Small tables with named rows and columns. After each table, cells are looked up by row and column.

sodo =
fields: zur, girog, kudi, goto, levid, noda
rodek: [162, 122, 41, 215, 172, 142]
bonepa: [144, 154, 95, 205, 222, 230]
fubovos: [215, 97, 115, 152, 127, 163]

fubovos, girog: 97
fubovos, kudi: 115
fubovos, zur: 215
rodek, levid: 172
bonepa, goto: 205
rodek, noda: 142
bonepa, kudi: 95
rodek, goto: 215
bonepa, girog: 154
bonepa, levid: 222
fubovos, goto: 152
fubovos, noda: 163
fubovos, levid: 127
rodek, girog: 122
bonepa, zur: 144
bonepa, noda: 230
rodek, zur: 162
rodek, kudi: 41

Table noru
fields: gifa, marifor, kub, kogin, gilo, tage, zab, nen, nufozes
geda: [-0.5, -4.3, -9.4, 8.4, -2.9, 4.0, 4.1, 3.6, -0.1]
gapeda: [3.0, 3.1, -3.3, 3.8, 2.4, 0.8, 1.4, -1.0, 1.2]
gotug: [4.4, -2.1, -5.7, 4.3, 1.8, 4.8, -3.4, 4.4, 1.3]

marifor of gapeda = 3.1
kogin of gotug = 4.3
gilo of gapeda = 2.4
kogin of gapeda = 3.8
nen of geda = 3.6
zab of gotug = -3.4
kub of gapeda = -3.3
tage of gapeda = 0.8
zab of gapeda = 1.4
gilo of geda = -2.9
tage of geda = 4.0
gifa of gapeda = 3.0
marifor of geda = -4.3
zab of geda = 4.1
tage of gotug = 4.8
gifa of gotug = 4.4

mel =
|  | rurifa | tul | mida | befiro | sos | kogape | murofat | bozeme | lufidak | zezam |
|---|---|---|---|---|---|---|---|---|---|---|
| fup | 0.28 | -0.01 | 0.50 | -0.25 | -0.25 | 0.08 | -0.20 | -0.36 | -0.53 | -0.47 |
| fizom | -0.94 | -0.67 | -0.49 | -0.38 | -0.59 | -0.12 | 0.28 | -0.52 | -0.33 | 0.59 |
| kunadas | -0.07 | -0.11 | -0.17 | -0.24 | -0.54 | -0.05 | -0.03 | -0.42 | 0.04 | -0.25 |
| tikadi | -0.26 | -0.43 | -0.05 | -0.25 | -0.09 | -0.25 | -0.08 | -0.10 | -0.02 | -0.12 |
| fusu | -0.14 | 0.00 | -0.13 | -0.28 | -0.21 | -0.22 | -0.13 | 0.01 | -0.06 | -0.17 |

What is the sos of fup in mel?
-0.25
What is the kogape of kunadas in mel?
-0.05
What is the bozeme of fizom in mel?
-0.52
What is the sos of tikadi in mel?
-0.09
What is the zezam of fizom in mel?
0.59
What is the kogape of fusu in mel?
-0.22
What is the befiro of tikadi in mel?
-0.25
What is the mida of fizom in mel?
-0.49
What is the tul of fusu in mel?
0.00
What is the murofat of fizom in mel?
0.28
What is the tul of kunadas in mel?
-0.11
What is the mida of fup in mel?
0.50
What is the befiro of fup in mel?
-0.25
What is the zezam of tikadi in mel?
-0.12
What is the lufidak of kunadas in mel?
0.04
What is the murofat of fup in mel?
-0.20
What is the rurifa of fizom in mel?
-0.94
What is the murofat of kunadas in mel?
-0.03
What is the mida of kunadas in mel?
-0.17
Row with the largest murofat: fizom

Table nulirun
columns: gireb, buz, rovabuf, sivuru, zaloreb, rebi, leg, dat, ruv
tus: [110, 136, 140, 115, 134, 139, 161, 110, 129]
fop: [156, 153, 179, 130, 131, 153, 165, 156, 184]
gizepa: [158, 135, 159, 136, 132, 134, 158, 158, 154]
fivib: [118, 141, 140, 115, 138, 139, 158, 118, 130]
dib: [107, 133, 144, 111, 131, 138, 165, 107, 126]
limer: [116, 165, 162, 176, 112, 182, 113, 116, 183]
gup: [31, 73, 153, 50, 71, 125, 217, 31, 81]
lalorog: [141, 136, 144, 127, 145, 113, 151, 141, 127]
foz: [140, 136, 146, 131, 140, 116, 149, 140, 133]
zadegus: [168, 157, 143, 157, 129, 136, 151, 168, 136]
ruk: [171, 132, 125, 123, 128, 83, 140, 171, 146]
rikav: [183, 168, 153, 156, 113, 130, 157, 183, 131]
sidabo: [151, 129, 139, 112, 152, 95, 162, 151, 114]

What is the buz of foz in nulirun?
136
What is the leg of fop in nulirun?
165
What is the leg of fivib in nulirun?
158
What is the buz of dib in nulirun?
133
What is the gireb of gizepa in nulirun?
158
What is the sivuru of tus in nulirun?
115
What is the gireb of sidabo in nulirun?
151
What is the buz of tus in nulirun?
136
What is the zaloreb of sidabo in nulirun?
152
What is the sivuru of ruk in nulirun?
123
What is the dat of zadegus in nulirun?
168
What is the rebi of fivib in nulirun?
139
What is the buz of fop in nulirun?
153
What is the rovabuf of gup in nulirun?
153
What is the rebi of zadegus in nulirun?
136
What is the buz of gizepa in nulirun?
135
What is the leg of limer in nulirun?
113
Row with the largest leg: gup

sepek =
|  | lik | vun | guz | memeta |
|---|---|---|---|---|
| gezi | 125 | 162 | 156 | 141 |
| veg | 140 | 140 | 151 | 171 |
| vunalob | 123 | 150 | 113 | 57 |
| vate | 153 | 127 | 133 | 137 |
| tiga | 108 | 180 | 196 | 214 |
| kotuk | 138 | 135 | 120 | 90 |
| nak | 150 | 131 | 133 | 134 |
| gavez | 145 | 134 | 145 | 148 |
| girog | 151 | 141 | 146 | 195 |
| lotenag | 126 | 145 | 152 | 151 |
| butopu | 113 | 156 | 127 | 91 |
| milozat | 115 | 168 | 149 | 136 |

tiga, guz -> 196
gezi, lik -> 125
girog, guz -> 146
tiga, vun -> 180
vate, lik -> 153
lotenag, guz -> 152
milozat, lik -> 115
gezi, memeta -> 141
milozat, guz -> 149
gavez, memeta -> 148
veg, memeta -> 171
lotenag, memeta -> 151
milozat, memeta -> 136
tiga, lik -> 108
butopu, guz -> 127
vunalob, memeta -> 57
nak, guz -> 133
vate, vun -> 127
vunalob, guz -> 113

zubu.csv
,pifigoz,fepu,nel,folan,dufugi,gegabos,subefe,non,musuzi,num
kar,0.526,-0.157,-0.361,-0.261,-0.283,-0.276,-0.067,-0.322,-0.452,-0.121
fim,0.018,0.273,-0.127,-0.038,-0.155,-0.481,-0.521,-0.015,-0.270,-0.178
kuratam,-0.099,-0.279,0.403,-0.221,-0.128,0.028,-0.188,-0.164,-0.307,-0.364
fato,-0.302,-0.054,-0.210,0.078,-0.404,-0.219,-0.096,-0.130,-0.065,-0.145
pozisam,-0.423,-0.152,-0.095,-0.453,-0.070,-0.384,-0.204,-0.269,-0.305,-0.449
ger,-0.235,-0.330,0.022,-0.050,-0.300,0.520,-0.423,-0.255,-0.325,-0.167
kima,0.007,-0.376,-0.343,-0.118,-0.312,-0.376,0.546,-0.243,-0.386,-0.198
simil,-0.447,0.074,-0.298,-0.023,-0.267,-0.218,-0.223,-0.151,-0.230,-0.263
sobuz,-0.449,-0.376,-0.062,-0.141,-0.387,-0.328,-0.273,-0.178,0.133,-0.218

num of ger: -0.167
folan of kar: -0.261
subefe of sobuz: -0.273
folan of ger: -0.050
musuzi of pozisam: -0.305
num of kuratam: -0.364
dufugi of fim: -0.155

puvili =
|  | rasi | demiro |
|---|---|---|
| fubur | -0.6 | 0.3 |
| pilifu | 0.0 | 0.9 |
| gavop | -0.5 | 0.4 |
| livokos | -0.1 | 0.9 |
| pimomer | -0.6 | 0.2 |
| kom | -0.7 | 0.1 |
| bib | -0.3 | 0.8 |
| zav | -0.3 | 0.7 |
| fes | -0.4 | 0.6 |
| nuki | -0.7 | 0.1 |
| moluv | -0.2 | 0.8 |
| tubimap | -0.5 | 0.3 |

tubimap, rasi -> -0.5
bib, demiro -> 0.8
kom, demiro -> 0.1
moluv, demiro -> 0.8
zav, demiro -> 0.7
kom, rasi -> -0.7
pilifu, rasi -> 0.0
moluv, rasi -> -0.2
fes, demiro -> 0.6
livokos, demiro -> 0.9
fes, rasi -> -0.4
pilifu, demiro -> 0.9
fubur, demiro -> 0.3
Row with the largest rasi: pilifu

